Below are the code and all the weights of a small trained network. Each question names an input and a class and asks about switching units off, where a switched-off unit gives its printed mean instead of its output.

import numpy as np


def w(rows, s, z=0):
    codes = np.array(rows[::2]) - 128.0
    scale = np.full(codes.shape[1], s)
    scale[-1] = z or s
    return codes * scale


def norm(h):
    return h / np.sqrt((h * h).mean(-1, keepdims=True) + 1e-5)


def f(y):
    return np.maximum(y, 0)


def log_softmax(a):
    a = a - a.max(-1, keepdims=True)
    return a - np.log(np.exp(a).sum(-1, keepdims=True))


def net(x, mask):
    res = np.array(x, float).reshape(1, 3) / 4 @ E
    u = 0
    for l in range(2):
        y = f(norm(res) @ A[l][:, :-1].T + A[l][:, -1])
        res = res + np.where(mask[u : u + 8], y, B[l][:, -1]) @ B[l][:, :-1]
        u += 8
    return log_softmax(norm(res)[-1] @ U[:, :-1].T + U[:, -1])


A, B = {}, {}
E = w([
[23,73,101,83,143,224],'x0',
[20,84,131,131,226,2],'x1',
[123,220,18,190,139,114],'x2',
],0.0067)
A[0] = w([
[110,66,206,90,120,220,97],'0.n1',
[92,78,152,96,133,192,1],'0.n2',
[114,131,106,125,116,131,47],'0.n3',
[129,133,115,132,109,188,47],'0.n4',
[115,129,83,134,110,124,49],'0.n5',
[203,149,123,135,122,146,35],'0.n6',
[109,162,21,128,135,162,49],'0.n7',
[251,154,159,121,114,185,123],'0.n8',
],0.017,0.006)
B[0] = w([
[24,45,191,157,129,116,235],'0.n1',
[133,103,86,25,211,228,178],'0.n2',
[102,149,144,120,113,139,131],'0.n3',
[109,110,6,27,138,100,159],'0.n4',
[107,149,158,156,129,125,138],'0.n5',
[144,134,218,64,187,226,172],'0.n6',
[65,148,132,200,116,133,179],'0.n7',
[211,122,91,198,31,70,245],'0.n8',
],0.022,0.013)
A[1] = w([
[99,127,160,101,176,91,187],'1.n1',
[254,224,82,73,124,151,118],'1.n2',
[140,148,130,107,199,153,64],'1.n3',
[128,105,152,145,136,64,145],'1.n4',
[87,245,103,146,145,170,22],'1.n5',
[159,147,143,53,200,17,176],'1.n6',
[117,213,71,143,181,156,2],'1.n7',
[115,138,161,74,181,181,72],'1.n8',
],0.02,0.0036)
B[1] = w([
[159,197,131,91,145,158,253],'1.n1',
[171,198,79,143,181,252,233],'1.n2',
[103,76,112,126,39,113,143],'1.n3',
[169,131,149,120,118,100,254],'1.n4',
[76,179,128,183,143,77,214],'1.n5',
[141,156,122,37,106,71,248],'1.n6',
[60,157,126,185,133,61,188],'1.n7',
[143,161,205,149,203,131,188],'1.n8',
],0.027,0.0078)
U = w([
[74,10,52,114,86,164,137],'0',
[37,204,113,218,148,71,157],'1',
[42,64,213,68,240,198,141],'2',
[185,185,174,31,131,56,139],'3',
[199,48,198,188,30,56,117],'4',
[146,85,108,129,171,115,2],'5',
[225,165,80,188,106,230,158],'6',
],0.014,0.0083)

Each question gives the input, the list of numbers given to net, and the class t.
The units are the neurons (one row each of A and B). Each row of codes is followed by its name. A weight is (code - 128) times the scale printed after its matrix; where a second scale follows, it is the last column's (A, B and U).
mask holds one flag per neuron, layer by layer. A switched-off neuron (its flag False) gives its mean, the last column of its row in B, instead of its output. The means were averaged over made-up inputs and are rounded, as every weight is.
A unit's drop is (log p(t) with every unit on - log p(t) with that unit switched off) / (log p(t) with every unit on - log p(t) with every unit switched off).
The circuit of an input: a set's keep is (log p(t) with only the set's units on - log p(t) with every unit switched off) / (log p(t) with every unit on - log p(t) with every unit switched off). Starting from the 12 units with the biggest drops (on a tie, the unit counted first), units are removed one at a time, each time the one whose removal leaves the highest keep (on an exact tie, the one counted first), for as long as the keep stays at least 0.8.
circuit, biggest first: the units of the circuit, biggest drop first
most important unit: the unit with the biggest drop
top k neurons: the k neurons with the biggest drops, biggest first
top k neurons in layer l: the k neurons of layer l with the biggest drops, biggest first
input [-7,-2,-5], class 6: most important unit	0.n1
input [-8,8,8], class 3: top 2 neurons	1.n6, 0.n7
input [-5,-1,1], class 6: top 2 neurons	0.n1, 1.n2
input [-6,6,3], class 3: top 2 neurons	0.n8, 0.n7
input [2,-8,-8], class 0: top 2 neurons	0.n8, 0.n1
input [-7,8,6], class 3: circuit, biggest first	0.n7, 1.n6
input [-2,-8,-6], class 4: top 2 neurons	0.n8, 0.n1
input [0,-2,2], class 6: top 3 neurons	0.n8, 0.n1, 0.n6
input [0,-1,0], class 6: top 3 neurons in layer 1	1.n2, 1.n6, 1.n7
input [8,-7,-4], class 2: top 2 neurons	0.n2, 0.n1
input [-8,1,-3], class 6: circuit, biggest first	0.n1, 1.n2
input [1,-7,-8], class 4: top 3 neurons	0.n8, 0.n1, 1.n2
input [7,-4,1], class 2: top 2 neurons	0.n2, 0.n8
input [3,-6,-6], class 0: most important unit	0.n8
input [3,-8,1], class 4: top 4 neurons	0.n8, 0.n1, 1.n2, 0.n2
input [-4,-7,-6], class 4: top 2 neurons in layer 0	0.n8, 0.n1
input [6,-4,3], class 0: top 2 neurons	0.n6, 0.n4
input [2,-5,-7], class 0: top 3 neurons	0.n8, 0.n2, 0.n1
input [7,-7,5], class 0: top 2 neurons in layer 0	0.n4, 0.n8
input [7,-7,4], class 0: top neuron in layer 0	0.n4
input [6,-5,5], class 1: top 2 neurons in layer 0	0.n7, 0.n1
input [-7,-8,-8], class 4: top 3 neurons in layer 0	0.n1, 0.n2, 0.n8
input [2,-7,-5], class 0: top 2 neurons in layer 0	0.n8, 0.n1
input [-8,2,-5], class 6: top 2 neurons in layer 0	0.n1, 0.n7
